Each row is followed by its group and then its class within the group.
[ 1.58  0.31 -0.37  1.77 -0.44  1.49  4.08  0.04  3.96 -1.94  2.76  2.09
  0.84  4.47  0.65 -1.39  0.13  4.72 -1.36 -1.51 -1.12  0.74 -0.49  2.42
  0.60 -5.17 -2.90]
F > <69>
[ 0.08  0.93  1.28  1.61  0.27  1.77 -0.10  1.07  2.54 -3.34  4.75  5.09
  0.57  1.48 -3.96 -3.57  0.32  4.74 -2.33 -1.01 -1.72  2.07 -0.94 -0.07
 -0.91 -0.59 -3.22]
V > <94>
[ 1.94  1.29 -0.27 -0.31  1.18 -0.06  1.70  0.79  2.31  0.49 -1.07 -1.74
  0.94  2.20  0.77 -1.02  0.08  3.56  1.13 -0.06 -0.57  0.17  0.57  2.20
  0.28 -0.26 -0.57]
F > <91>
[-0.58  0.15  1.24  1.09  1.67 -1.50  1.59  0.68  1.22 -5.14  7.16  6.95
  1.20  0.51 -2.78 -1.72  0.32  3.51 -0.44  0.23 -3.53  1.26  1.91  0.55
  0.60 -5.06 -3.18]
V > <94>
[-0.55  0.49  2.17  0.57  0.41 -0.56 -1.24  1.84  1.18 -1.71  5.44  4.79
 -0.39  1.73 -3.63 -0.85  2.68  3.77 -3.98 -1.31 -1.91  0.03 -0.03 -0.75
  1.35 -1.56 -4.30]
V > <94>
[ 1.01  0.25  3.17  2.03 -0.45 -0.09  0.40  1.55  1.56 -1.02  3.46  3.64
  3.00  0.01 -2.15 -2.01  0.36  3.08 -0.98 -0.51  0.60  0.79  0.82 -0.43
  0.95 -1.82 -5.09]
Z > <89>
[ 1.28  0.35  1.67  4.08  0.06  0.58 -1.46  0.59  3.86 -4.04  5.87  5.30
  0.05  1.49 -3.87 -3.19  0.04  7.19 -3.16 -0.80 -2.90  0.14 -1.39  0.12
 -0.53 -1.63 -5.40]
V > <94>
[ 1.56 -0.07 -3.03  0.79 -4.20  0.83  0.94  0.03  4.92  0.56  2.17 -0.47
 -2.13  4.55  0.70 -1.48 -0.27  3.28 -2.87 -0.37 -0.83  1.08  0.15  0.59
  1.09 -4.27 -0.95]
F > <69>
[-1.78 -0.15  0.70 -1.25  2.52 -0.32  0.56  1.65  0.50 -2.59  3.12  3.21
  1.65 -1.97 -3.07 -2.25 -0.98  1.80  0.56 -0.91 -1.77  2.98  0.17 -0.35
 -0.82 -0.11 -2.24]
V > <98>
[-0.20  1.14 -0.30  2.04  0.22  0.64 -2.07  0.44  2.85 -3.32  6.45  4.49
 -0.90  2.61 -3.38 -1.61 -0.24  6.19 -0.45 -0.15 -2.12  1.00 -1.49 -1.49
 -0.68 -0.88 -4.13]
V > <68>
[ 1.20  0.50  3.08  2.54  0.44  0.23 -1.19  1.01  2.08 -3.09  3.40  3.22
  3.92  1.73 -3.84 -2.79 -0.14  5.87 -1.08 -1.43 -0.33  0.84 -0.73 -0.87
 -0.56 -3.00 -5.42]
Z > <89>
[ 2.93  1.26 -1.49  2.70 -0.54  2.27  4.50 -1.38  2.24  0.08  3.82  1.27
  0.28  2.90 -0.48 -4.37 -0.37  3.25 -1.41 -1.71 -1.44  2.41 -1.11  1.82
 -0.17 -4.76 -3.12]
M > <93>
[-0.03  0.10  0.81  0.74 -1.29  0.48 -2.63  0.54  2.17 -1.50  3.48  4.80
  2.76 -2.42 -2.68 -1.63 -0.80  5.53 -0.81 -1.03 -1.72  2.20  0.95 -0.24
 -0.96 -3.75 -2.66]
V > <68>
[ 1.35 -0.29  0.51  0.19  2.27  0.81  0.83  0.91 -1.36 -0.38  4.84  4.24
 -0.84  2.58 -2.46 -1.19  1.02  3.10 -0.77 -0.99 -0.50  0.07 -0.35 -0.69
  1.66 -4.95 -1.71]
Z > <102>
[ 2.17 -1.21  1.67  0.12  0.39 -0.46  0.13  1.22  0.92  0.82  1.55  0.94
 -0.17  2.00 -1.12 -1.93  4.22  3.16 -3.73 -1.05  0.06  0.93 -0.24 -1.68
 -0.06 -0.11 -3.17]
Z > <76>
[ 1.88  0.87  0.86  0.53  0.88  1.29  1.25  2.26  0.90 -1.36  5.10  3.13
  0.72  1.11 -1.13 -1.59  1.56  3.38 -1.78 -1.16 -0.98  3.85 -2.94 -0.98
 -2.80 -4.72 -1.77]
Z > <76>
[ 0.00  2.42  0.31  4.65 -0.88 -0.34 -2.86  0.47  3.75 -3.34  4.70  2.90
  1.22 -0.82 -3.53 -1.80 -1.53  4.76 -3.06 -1.86 -1.32  1.70  1.24 -1.49
 -0.10  1.44 -4.88]
V > <68>
[ 2.44  2.35  1.78  2.21 -1.82  1.93  0.08 -0.40  2.92 -0.23  0.53 -1.30
  0.03  3.41  1.65 -1.22 -0.04  6.58  0.32  3.44  2.02 -2.07 -0.50 -0.08
  1.78 -3.52 -4.11]
F > <88>
[ 1.94 -1.19 -0.33 -0.51  1.11  1.37  1.48  0.16  1.32 -0.61  1.17 -1.24
 -0.43  4.04  0.59 -1.56  0.92  4.89 -0.82 -0.08 -0.08 -1.40 -2.24  2.06
  1.80 -3.20 -2.19]
M > <103>
[-1.11 -0.01  0.75  1.40  2.06 -0.52 -0.42  1.33  1.92 -3.22  4.92  5.29
  0.14  1.41 -3.11 -0.87  0.61  2.41 -1.96  0.11 -1.12  0.53 -1.36  0.26
  0.09 -2.24 -2.08]
V > <94>
[ 0.29 -0.17  2.33  1.39 -0.22 -0.04 -0.58  1.08  1.22 -2.34  5.27  5.66
  1.33  2.15 -3.11 -2.66  1.00  5.46 -2.65 -1.22 -2.65  0.66 -0.08 -0.65
 -0.61 -3.95 -5.12]
V > <94>
[ 0.18  0.01  0.00  0.43  0.34 -0.30  0.85  0.07  4.70 -2.43  3.93  2.51
  1.17  2.54 -4.33 -1.59 -0.40  6.26 -2.12 -1.61 -0.84  2.36 -0.83 -1.70
 -0.61 -0.77 -1.78]
Z > <76>
[ 2.55 -1.48 -0.24  0.97  0.88  1.98  1.60  0.72  0.26 -0.27  0.39 -0.63
  1.48  1.53 -2.51 -4.53  0.50  2.59  0.18 -1.40  2.16  1.04 -1.50  1.32
  2.13 -2.88 -4.60]
M > <103>
